Below are the code and all the weights of a small trained network. Each question names an input and a class and asks about switching units off, where a switched-off unit gives its printed mean instead of its output.

import numpy as np


def w(rows, s, z=0):
    codes = np.array(rows[::2]) - 128.0
    scale = np.full(codes.shape[1], s)
    scale[-1] = z or s
    return codes * scale


def f(y):
    return y / 2 * (1 + np.tanh(0.7978845608 * (y + 0.044715 * y**3)))


def log_softmax(a):
    a = a - a.max(-1, keepdims=True)
    return a - np.log(np.exp(a).sum(-1, keepdims=True))


def net(x, mask):
    res = np.array(x, float).reshape(1, 7) / 4 @ E
    y = f(res @ A[0][:, :-1].T + A[0][:, -1])
    res = res + np.where(mask, y, B[0][:, -1]) @ B[0][:, :-1]
    return log_softmax(res[-1] @ U[:, :-1].T + U[:, -1])


A, B = {}, {}
E = w([
[136,140,106,129,143,146,134,121,116],'x0',
[141,127,133,168,123,117,122,68,151],'x1',
[127,214,218,90,216,108,238,116,177],'x2',
[114,127,143,143,127,158,129,121,128],'x3',
[138,120,120,131,129,129,145,119,118],'x4',
[43,38,45,149,210,122,153,157,227],'x5',
[254,63,161,79,169,190,89,126,186],'x6',
],0.0086)
A[0] = w([
[20,177,93,182,99,63,171,115,48,5],'neuron 0',
[122,162,152,116,145,102,137,104,165,129],'neuron 1',
[136,191,189,113,178,131,185,130,203,147],'neuron 2',
[113,80,63,130,89,140,68,116,110,159],'neuron 3',
[139,49,95,147,112,122,59,127,86,130],'neuron 4',
[131,77,88,176,77,134,79,140,85,143],'neuron 5',
[127,165,162,104,186,92,208,116,134,150],'neuron 6',
[190,213,184,101,55,131,87,119,59,115],'neuron 7',
[58,152,127,156,115,121,143,140,85,106],'neuron 8',
[120,165,184,114,219,87,198,113,145,145],'neuron 9',
[254,54,176,63,180,196,78,131,174,14],'neuron 10',
[43,85,51,182,201,106,160,165,205,107],'neuron 11',
[85,45,76,114,207,146,129,148,221,148],'neuron 12',
],0.0075,0.0025)
B[0] = w([
[55,109,73,63,178,86,80,54,170,198],'neuron 0',
[127,137,129,139,131,135,141,148,153,153],'neuron 1',
[130,96,91,161,82,163,128,167,159,222],'neuron 2',
[165,124,93,170,85,168,133,172,153,194],'neuron 3',
[126,133,114,137,104,155,149,141,177,195],'neuron 4',
[169,121,104,144,67,194,132,184,181,196],'neuron 5',
[130,119,106,153,106,147,126,184,148,202],'neuron 6',
[189,172,221,158,130,103,190,115,75,231],'neuron 7',
[110,85,113,87,155,106,83,109,116,161],'neuron 8',
[133,122,65,148,87,151,157,190,194,219],'neuron 9',
[1,98,104,44,171,97,80,49,133,255],'neuron 10',
[186,190,214,148,165,110,173,112,57,232],'neuron 11',
[167,163,210,158,131,85,153,100,60,240],'neuron 12',
],0.0092,0.01)
U = w([
[200,181,202,160,126,116,150,134,20,123],'0',
[151,127,41,171,76,217,123,254,221,2],'1',
[35,116,68,37,154,108,70,55,141,250],'2',
],0.0087,0.00066)

Each question gives the input, the list of numbers given to net, and the class t.
The units are the neurons (one row each of A and B). Each row of codes is followed by its name. A weight is (code - 128) times the scale printed after its matrix; where a second scale follows, it is the last column's (A, B and U).
mask holds one flag per neuron, in row order. A switched-off neuron (its flag False) gives its mean, the last column of its row in B, instead of its output. The means were averaged over made-up inputs and are rounded, as every weight is.
A unit's drop is (log p(t) with every unit on - log p(t) with that unit switched off) / (log p(t) with every unit on - log p(t) with every unit switched off).
The circuit of an input: a set's keep is (log p(t) with only the set's units on - log p(t) with every unit switched off) / (log p(t) with every unit on - log p(t) with every unit switched off). Starting from the 12 units with the biggest drops (on a tie, the unit counted first), units are removed one at a time, each time the one whose removal leaves the highest keep (on an exact tie, the one counted first), for as long as the keep stays at least 0.8.
circuit, biggest first: the units of the circuit, biggest drop first
most important unit: the unit with the biggest drop
k most important neurons: the k neurons with the biggest drops, biggest first
drop of u: that unit's drop, to one decimal
input [8,2,2,-3,-8,5,-3], class 0: most important unit	neuron 11
input [6,-3,-2,5,2,3,3], class 0: circuit, biggest first	(neuron 12; neuron 9)
input [7,2,-6,3,7,-5,-5], class 1: 2 most important neurons	(neuron 5; neuron 10)
input [-2,-7,7,3,8,-6,6], class 1: circuit, biggest first	(neuron 9; neuron 2)
input [-7,3,-2,4,-3,2,-2], class 0: 2 most important neurons	(neuron 10; neuron 9)
input [1,-3,-4,3,-6,1,-5], class 2: 3 most important neurons	(neuron 0; neuron 9; neuron 2)
input [-8,0,-1,-1,-3,5,6], class 2: 2 most important neurons	(neuron 10; neuron 7)
input [-4,0,5,1,-1,0,-6], class 2: 2 most important neurons	(neuron 0; neuron 5)
input [-6,5,-7,-8,-8,-5,5], class 1: 3 most important neurons	(neuron 5; neuron 12; neuron 11)
input [-8,-2,-3,-5,-1,7,7], class 0: 2 most important neurons	(neuron 12; neuron 11)
input [-8,-5,-1,-8,-8,6,-5], class 0: 3 most important neurons	(neuron 11; neuron 10; neuron 12)
input [-5,8,-7,2,-5,-5,-6], class 1: 3 most important neurons	(neuron 5; neuron 10; neuron 3)
input [6,0,-7,-7,6,8,1], class 0: 2 most important neurons	(neuron 11; neuron 12)
input [6,-4,3,0,-7,1,6], class 2: circuit, biggest first	(neuron 10)
input [-7,-7,3,-1,-4,-2,-6], class 2: drop of neuron 0	0.2
input [0,-3,7,-7,-4,-6,-5], class 1: drop of neuron 12	0.2
input [3,-8,1,6,6,4,3], class 0: drop of neuron 12	0.1
